Below are the code and all the weights of a small trained network. Each question names an input and a target symbol and asks about switching units off, where a switched-off unit gives its printed mean instead of its output.

import numpy as np


def w(rows, s, z=0):
    codes = np.array(rows[::2]) - 128.0
    scale = np.full(codes.shape[1], s)
    scale[-1] = z or s
    return codes * scale


def norm(h):
    return h / np.sqrt((h * h).mean(-1, keepdims=True) + 1e-5)


def softmax(a):
    e = np.exp(a - a.max(-1, keepdims=True))
    return e / e.sum(-1, keepdims=True)


def log_softmax(a):
    a = a - a.max(-1, keepdims=True)
    return a - np.log(np.exp(a).sum(-1, keepdims=True))


def net(x, mask):
    ids = ['δεθμπτω'.index(c) for c in x.split()]
    T = len(ids)
    res = E[ids] + P[:T]
    u = 0
    for l in range(3):
        r = norm(res)
        for j in range(3):
            rows = slice(2 * j, 2 * j + 2)
            q, k, v = (r @ M[l][rows].T for M in (Q, K, V))
            z = softmax(np.where(np.tri(T) > 0, q @ k.T / 2**0.5, -1e9)) @ v
            o = O[l][rows]
            res = res + np.where(mask[u + j], z, o[:, -1]) @ o[:, :-1]
        u += 3
    return log_softmax(norm(res)[-1] @ U[:, :-1].T + U[:, -1])


Q, K, V, O = {}, {}, {}, {}
E = w([
[171,72,190,121],'δ',
[64,203,179,154],'ε',
[147,199,124,201],'θ',
[149,123,44,110],'μ',
[209,165,76,250],'π',
[92,191,167,170],'τ',
[182,117,34,10],'ω',
],0.018)
P = w([
[42,20,2,174],'0',
[168,208,58,180],'1',
[216,179,80,171],'2',
[218,175,118,182],'3',
[209,161,147,164],'4',
[208,162,169,147],'5',
[224,173,184,157],'6',
[202,159,168,133],'7',
[203,155,163,130],'8',
[205,146,157,129],'9',
[193,143,149,111],'10',
[200,138,146,128],'11',
],0.0083)
Q[0] = w([
[217,150,140,12],'0.h1',
[77,100,215,122],'0.h1',
[166,201,81,45],'0.h2',
[45,58,186,121],'0.h2',
[161,183,193,108],'0.h3',
[102,86,138,75],'0.h3',
],0.011)
K[0] = w([
[86,62,154,23],'0.h1',
[73,98,223,125],'0.h1',
[159,1,138,191],'0.h2',
[72,168,48,194],'0.h2',
[88,56,189,122],'0.h3',
[116,123,64,92],'0.h3',
],0.0095)
V[0] = w([
[139,198,209,136],'0.h1',
[101,189,85,241],'0.h1',
[153,163,67,174],'0.h2',
[47,141,69,105],'0.h2',
[236,81,213,66],'0.h3',
[218,190,189,1],'0.h3',
],0.0096)
O[0] = w([
[104,104,64,95,4],'0.h1',
[182,92,105,104,168],'0.h1',
[91,163,115,109,246],'0.h2',
[119,158,10,116,35],'0.h2',
[154,44,171,136,100],'0.h3',
[160,89,162,188,153],'0.h3',
],0.013,0.0035)
Q[1] = w([
[133,168,70,97],'1.h1',
[153,195,69,74],'1.h1',
[153,68,172,64],'1.h2',
[170,171,73,95],'1.h2',
[204,30,209,140],'1.h3',
[98,191,250,91],'1.h3',
],0.016)
K[1] = w([
[138,103,201,148],'1.h1',
[126,46,185,165],'1.h1',
[108,14,116,38],'1.h2',
[211,198,139,144],'1.h2',
[91,139,45,39],'1.h3',
[161,71,4,238],'1.h3',
],0.014)
V[1] = w([
[115,82,209,177],'1.h1',
[34,105,133,105],'1.h1',
[207,129,193,124],'1.h2',
[244,139,109,4],'1.h2',
[138,61,67,212],'1.h3',
[205,216,166,155],'1.h3',
],0.02)
O[1] = w([
[126,73,219,36,4],'1.h1',
[25,151,156,162,68],'1.h1',
[90,6,93,149,154],'1.h2',
[165,43,210,4,206],'1.h2',
[110,247,111,214,126],'1.h3',
[189,64,54,204,184],'1.h3',
],0.013,0.022)
Q[2] = w([
[35,148,213,162],'2.h1',
[242,59,170,237],'2.h1',
[34,172,62,5],'2.h2',
[49,67,146,157],'2.h2',
[133,68,170,74],'2.h3',
[145,101,223,85],'2.h3',
],0.019)
K[2] = w([
[125,5,121,82],'2.h1',
[90,202,35,122],'2.h1',
[115,21,80,101],'2.h2',
[60,166,139,128],'2.h2',
[99,152,42,59],'2.h3',
[86,171,81,56],'2.h3',
],0.021)
V[2] = w([
[225,152,56,55],'2.h1',
[127,180,161,249],'2.h1',
[2,203,87,125],'2.h2',
[232,165,254,166],'2.h2',
[79,38,76,161],'2.h3',
[99,196,61,102],'2.h3',
],0.019)
O[2] = w([
[3,156,125,98,249],'2.h1',
[192,151,82,203,177],'2.h1',
[176,176,169,100,165],'2.h2',
[154,65,134,228,133],'2.h2',
[97,133,90,64,116],'2.h3',
[131,175,145,140,162],'2.h3',
],0.019,0.018)
U = w([
[127,238,83,136,196],'δ',
[114,99,38,106,201],'ε',
[213,102,114,63,169],'θ',
[150,2,164,52,232],'μ',
[70,122,120,40,2],'π',
[124,139,167,57,56],'τ',
[118,100,175,210,131],'ω',
],0.012,0.0044)

Each question gives the input, a string of symbols that net reads in full, and the target symbol t.
The units are the heads (2 rows each of Q, K, V and O). Each row of codes is followed by its name. A weight is (code - 128) times the scale printed after its matrix; where a second scale follows, it is the last column's (O and U).
mask holds one flag per head, layer by layer. A switched-off head (its flag False) gives its mean, the last column of its rows in O, instead of its output. The means were averaged over made-up inputs and are rounded, as every weight is.
A unit's drop is (log p(t) with every unit on - log p(t) with that unit switched off) / (log p(t) with every unit on - log p(t) with every unit switched off).
The circuit of an input: a set's keep is (log p(t) with only the set's units on - log p(t) with every unit switched off) / (log p(t) with every unit on - log p(t) with every unit switched off). Starting from all 9 units, units are removed one at a time, each time the one whose removal leaves the highest keep (on an exact tie, the one counted first), for as long as the keep stays at least 0.8.
circuit, biggest first: the units of the circuit, biggest drop first
unit that matters most: the unit with the biggest drop
heads that matter: for each layer, one digit per head in row order, 1 if its drop is at least 0.15 and else 0, layers parted by /
input ε ω π ω ω ε τ ω, target μ: heads that matter -> 001 / 010 / 000
input τ π ω, target δ: circuit, biggest first -> (0.h3 1.h2)
input δ ω θ τ μ π, target μ: circuit, biggest first -> (1.h1 0.h1 0.h3)
input ω μ ω π π θ ω π μ μ, target θ: heads that matter -> 010 / 111 / 010
input θ μ ω μ ε θ, target ε: circuit, biggest first -> (1.h3 0.h3)
input δ ω μ μ θ, target μ: circuit, biggest first -> (1.h1 0.h3)
input δ ε ω ω τ, target μ: circuit, biggest first -> (0.h1 1.h1)
input ω θ μ ε ω τ ω μ ω μ δ θ, target ω: heads that matter -> 000 / 001 / 010
input ω μ τ δ ω θ τ ω μ θ τ, target ω: heads that matter -> 010 / 001 / 010
input ω ω ω τ δ ω τ θ π, target ω: heads that matter -> 010 / 001 / 010
input ω μ ω ω, target θ: circuit, biggest first -> (0.h2 1.h2)
input π τ ω ω δ μ θ ω ε π, target ε: heads that matter -> 111 / 011 / 001
input τ δ ω, target τ: unit that matters most -> 0.h3
input ε π μ τ μ δ ω μ μ τ τ, target θ: circuit, biggest first -> (1.h2 0.h1 2.h1)
input θ ω π ω ε ω δ, target π: circuit, biggest first -> (0.h1 2.h1)
input θ π ε ω ω ω ω ω ω ω ω ε, target ε: circuit, biggest first -> (2.h3)
input ω ω μ δ ω μ π ε, target ω: circuit, biggest first -> (2.h2 1.h3)
input π θ ω θ τ θ δ, target ε: circuit, biggest first -> (0.h1 2.h3)
input π ε π δ ω μ ω, target ω: heads that matter -> 110 / 000 / 001
input δ π τ π, target μ: circuit, biggest first -> (1.h1)
input ω π ω δ, target ω: heads that matter -> 011 / 011 / 010
input π ω μ π τ ω θ π μ ε ω ε, target ε: heads that matter -> 100 / 000 / 001
input μ θ ε θ π θ, target θ: heads that matter -> 100 / 111 / 000
